Below is a small trained network, with its code and all its weights. Each question gives an input and a target symbol and asks what happens when units are switched off, that is, made to give their printed mean instead of their output.

import numpy as np


def w(rows, s, z=0):
    codes = np.array(rows[::2]) - 128.0
    scale = np.full(codes.shape[1], s)
    scale[-1] = z or s
    return codes * scale


def norm(h):
    return h / np.sqrt((h * h).mean(-1, keepdims=True) + 1e-5)


def f(y):
    return np.maximum(y, 0)


def softmax(a):
    e = np.exp(a - a.max(-1, keepdims=True))
    return e / e.sum(-1, keepdims=True)


def log_softmax(a):
    a = a - a.max(-1, keepdims=True)
    return a - np.log(np.exp(a).sum(-1, keepdims=True))


def net(x, mask):
    ids = ['ΓΠΣΦΨΩαβδεζθλμτ'.index(c) for c in x.split()]
    T = len(ids)
    res = E[ids] + P[:T]
    u = 0
    for l in range(2):
        r = norm(res)
        for j in range(2):
            rows = slice(4 * j, 4 * j + 4)
            q, k, v = (r @ M[l][rows].T for M in (Q, K, V))
            z = softmax(np.where(np.tri(T) > 0, q @ k.T / 4**0.5, -1e9)) @ v
            o = O[l][rows]
            res = res + np.where(mask[u + j], z, o[:, -1]) @ o[:, :-1]
        u += 2
        y = f(norm(res) @ A[l][:, :-1].T + A[l][:, -1])
        res = res + np.where(mask[u : u + 8], y, B[l][:, -1]) @ B[l][:, :-1]
        u += 8
    return log_softmax(norm(res)[-1] @ U[:, :-1].T + U[:, -1])


Q, K, V, O, A, B = {}, {}, {}, {}, {}, {}
E = w([
[59,115,61,31],'Γ',
[68,164,183,195],'Π',
[96,156,117,185],'Σ',
[97,138,88,127],'Φ',
[133,129,19,124],'Ψ',
[49,153,154,88],'Ω',
[114,160,99,222],'α',
[112,147,77,153],'β',
[144,147,27,203],'δ',
[89,173,164,254],'ε',
[84,140,107,129],'ζ',
[105,153,102,160],'θ',
[117,153,86,193],'λ',
[86,156,121,152],'μ',
[95,163,145,196],'τ',
],0.0057)
P = w([
[188,70,161,117],'0',
[147,158,143,127],'1',
[79,106,101,132],'2',
[120,150,176,115],'3',
[125,191,122,99],'4',
[193,179,114,168],'5',
[86,84,105,134],'6',
[242,132,99,115],'7',
[85,156,102,117],'8',
[182,255,86,154],'9',
[102,63,115,137],'10',
[227,130,77,151],'11',
[88,125,105,103],'12',
[156,233,62,149],'13',
],0.014)
Q[0] = w([
[41,214,58,156],'0.h1',
[1,150,136,135],'0.h1',
[98,62,163,124],'0.h1',
[138,163,152,114],'0.h1',
[236,130,168,111],'0.h2',
[173,188,56,145],'0.h2',
[124,144,116,131],'0.h2',
[16,221,99,145],'0.h2',
],0.033)
K[0] = w([
[127,3,155,143],'0.h1',
[196,58,162,134],'0.h1',
[172,158,162,109],'0.h1',
[125,142,84,147],'0.h1',
[85,204,65,144],'0.h2',
[68,82,108,139],'0.h2',
[124,107,127,133],'0.h2',
[153,12,132,155],'0.h2',
],0.041)
V[0] = w([
[121,112,111,84],'0.h1',
[92,98,121,4],'0.h1',
[71,148,249,162],'0.h1',
[148,132,105,151],'0.h1',
[111,138,164,159],'0.h2',
[94,117,187,79],'0.h2',
[110,150,170,213],'0.h2',
[174,141,47,182],'0.h2',
],0.029)
O[0] = w([
[139,96,119,130,130],'0.h1',
[81,70,59,192,46],'0.h1',
[57,251,119,152,3],'0.h1',
[154,114,146,109,168],'0.h1',
[95,174,129,127,94],'0.h2',
[82,163,91,168,81],'0.h2',
[83,212,154,100,95],'0.h2',
[191,72,170,80,186],'0.h2',
],0.03,0.0047)
A[0] = w([
[183,253,177,58,125],'0.n1',
[76,128,111,27,91],'0.n2',
[200,98,115,77,126],'0.n3',
[45,132,94,96,101],'0.n4',
[56,64,184,76,60],'0.n5',
[105,39,138,73,4],'0.n6',
[135,89,227,80,98],'0.n7',
[103,195,135,169,85],'0.n8',
],0.018,0.0036)
B[0] = w([
[65,3,17,81,253],'0.n1',
[187,119,132,195,151],'0.n2',
[125,201,170,211,202],'0.n3',
[222,104,190,134,148],'0.n4',
[187,173,144,129,144],'0.n5',
[152,235,142,179,168],'0.n6',
[165,161,2,149,208],'0.n7',
[156,57,200,103,164],'0.n8',
],0.021,0.017)
Q[1] = w([
[147,98,153,123],'1.h1',
[156,142,47,202],'1.h1',
[119,149,161,81],'1.h1',
[48,70,148,142],'1.h1',
[187,36,148,79],'1.h2',
[133,72,255,228],'1.h2',
[238,173,119,159],'1.h2',
[121,169,245,63],'1.h2',
],0.023)
K[1] = w([
[124,124,192,92],'1.h1',
[168,94,75,221],'1.h1',
[114,161,150,67],'1.h1',
[42,92,138,149],'1.h1',
[197,35,121,98],'1.h2',
[129,74,230,233],'1.h2',
[234,170,130,154],'1.h2',
[106,159,250,62],'1.h2',
],0.023)
V[1] = w([
[143,106,96,108],'1.h1',
[109,150,165,152],'1.h1',
[125,130,136,130],'1.h1',
[123,131,133,134],'1.h1',
[87,185,187,102],'1.h2',
[76,152,109,81],'1.h2',
[177,143,52,114],'1.h2',
[171,248,117,82],'1.h2',
],0.011)
O[1] = w([
[126,91,64,151,189],'1.h1',
[133,175,216,95,58],'1.h1',
[130,142,147,121,116],'1.h1',
[131,135,144,121,116],'1.h1',
[236,212,94,98,3],'1.h2',
[229,112,66,133,99],'1.h2',
[67,75,115,230,235],'1.h2',
[149,208,87,255,100],'1.h2',
],0.0081,0.0058)
A[1] = w([
[122,134,153,196,162],'1.n1',
[75,77,164,134,36],'1.n2',
[126,250,138,173,126],'1.n3',
[93,98,57,204,180],'1.n4',
[121,91,221,123,220],'1.n5',
[45,156,113,77,1],'1.n6',
[88,103,127,55,109],'1.n7',
[198,122,179,110,231],'1.n8',
],0.023,0.004)
B[1] = w([
[158,66,114,183,171],'1.n1',
[110,154,82,65,152],'1.n2',
[139,66,2,129,206],'1.n3',
[100,195,206,92,246],'1.n4',
[125,205,178,159,167],'1.n5',
[153,90,223,69,174],'1.n6',
[160,125,166,200,187],'1.n7',
[58,204,111,110,208],'1.n8',
],0.028,0.012)
U = w([
[64,29,95,212,41],'Γ',
[45,191,39,98,106],'Π',
[39,37,117,62,20],'Σ',
[97,111,216,206,253],'Φ',
[215,41,171,170,55],'Ψ',
[29,155,98,219,167],'Ω',
[195,102,49,66,56],'α',
[190,192,152,227,178],'β',
[228,189,198,95,94],'δ',
[124,192,160,22,149],'ε',
[11,126,180,114,188],'ζ',
[148,145,41,227,116],'θ',
[193,246,91,127,90],'λ',
[97,250,183,138,237],'μ',
[127,98,229,68,162],'τ',
],0.016,0.0036)

Each question gives the input, a string of symbols that net reads in full, and the target symbol t.
The units are the heads (4 rows each of Q, K, V and O) and the neurons (one row each of A and B). Each row of codes is followed by its name. A weight is (code - 128) times the scale printed after its matrix; where a second scale follows, it is the last column's (O, A, B and U).
mask holds one flag per unit, layer by layer, with each layer's heads first. A switched-off unit (its flag False) gives its mean, the last column of its rows in O or B, instead of its output. The means were averaged over made-up inputs and are rounded, as every weight is.
A unit's drop is (log p(t) with every unit on - log p(t) with that unit switched off) / (log p(t) with every unit on - log p(t) with every unit switched off).
The circuit of an input: a set's keep is (log p(t) with only the set's units on - log p(t) with every unit switched off) / (log p(t) with every unit on - log p(t) with every unit switched off). Starting from the 12 units with the biggest drops (on a tie, the unit counted first), units are removed one at a time, each time the one whose removal leaves the highest keep (on an exact tie, the one counted first), for as long as the keep stays at least 0.8.
circuit, biggest first: the units of the circuit, biggest drop first
k most important neurons: the k neurons with the biggest drops, biggest first
top k neurons in layer l: the k neurons of layer l with the biggest drops, biggest first
which heads matter: for each layer, one digit per head in row order, 1 if its drop is at least 0.15 and else 0, layers parted by /
input Σ λ α Σ Π β α β δ ε, target α: which heads matter : 11 / 00
input Γ Ψ α Σ Γ Π, target α: which heads matter : 11 / 00
input α τ Σ Φ Π Φ Γ β Ω τ, target Γ: circuit, biggest first : [0.h1]
input Σ Ω ε Ψ Ω μ ε δ μ α, target ε: circuit, biggest first : [0.h1, 1.n6, 0.n1]
input μ Γ Ψ β α α Ψ, target μ: which heads matter : 01 / 00
input ε θ Ψ Γ μ α, target Ψ: circuit, biggest first : [0.h1, 0.n1]
input α α α, target α: circuit, biggest first : [0.h1, 0.n1, 0.n7]
input α α τ θ α α Π μ α ε ε, target α: circuit, biggest first : [0.h1, 0.n1, 0.n7]
input Σ β θ α Ψ Ω τ Γ Σ Ψ, target τ: 2 most important neurons : [0.n1, 1.n6]
input ζ Ψ μ Σ α λ α α α Φ θ, target ζ: 2 most important neurons : [1.n4, 0.n1]
input λ Ψ δ α Φ α θ Σ α Π τ Γ Φ β, target τ: 2 most important neurons : [0.n1, 1.n6]
input Φ λ Ψ, target Φ: 2 most important neurons : [0.n1, 1.n4]
input Π Ω Φ θ Π μ, target Φ: circuit, biggest first : [0.h1, 0.n1, 1.n4]
input α α τ Σ α Γ Σ μ Σ Σ ζ θ Φ, target α: circuit, biggest first : [0.h1, 0.n1, 0.n7, 1.n7]
input β Ψ α α α, target β: circuit, biggest first : [0.n1]
input Ω ε θ Φ ζ μ δ α δ α Ω α β, target Ω: 2 most important neurons : [1.n4, 0.n1]
input τ β Π, target τ: 2 most important neurons : [0.n1, 1.n6]
input α Φ Γ, target α: 2 most important neurons : [0.n1, 0.n7]
input ε α α ε Γ Ω α Σ ζ Ψ θ Ω, target ζ: 2 most important neurons : [1.n4, 0.n1]
input μ ζ Γ Σ α ε ε ε δ Π α, target μ: 3 most important neurons : [0.n1, 0.n3, 1.n5]
input α θ δ ε α Φ Γ β Φ Ω Ω β, target Φ: 3 most important neurons : [0.n1, 1.n4, 1.n3]
input Σ Π τ ε β Φ Π Ψ Ω β, target Π: most important neuron : [1.n3]
input τ δ ε μ β Ψ ζ Γ α Ψ τ Φ Ω Ω, target τ: 2 most important neurons : [0.n1, 1.n6]
input τ Π μ δ Ψ Ψ ε, target τ: top 2 neurons in layer 1 : [1.n6, 1.n7]
input μ Γ λ θ θ θ δ α, target θ: 2 most important neurons : [0.n1, 1.n3]
input Φ α θ Ψ ε β Σ α Π α Π α Π, target Φ: 2 most important neurons : [0.n1, 1.n4]
input α β α Ψ Σ ε θ, target α: top 2 neurons in layer 0 : [0.n1, 0.n7]
input λ Ψ Σ α Σ δ β, target λ: top 2 neurons in layer 0 : [0.n7, 0.n3]
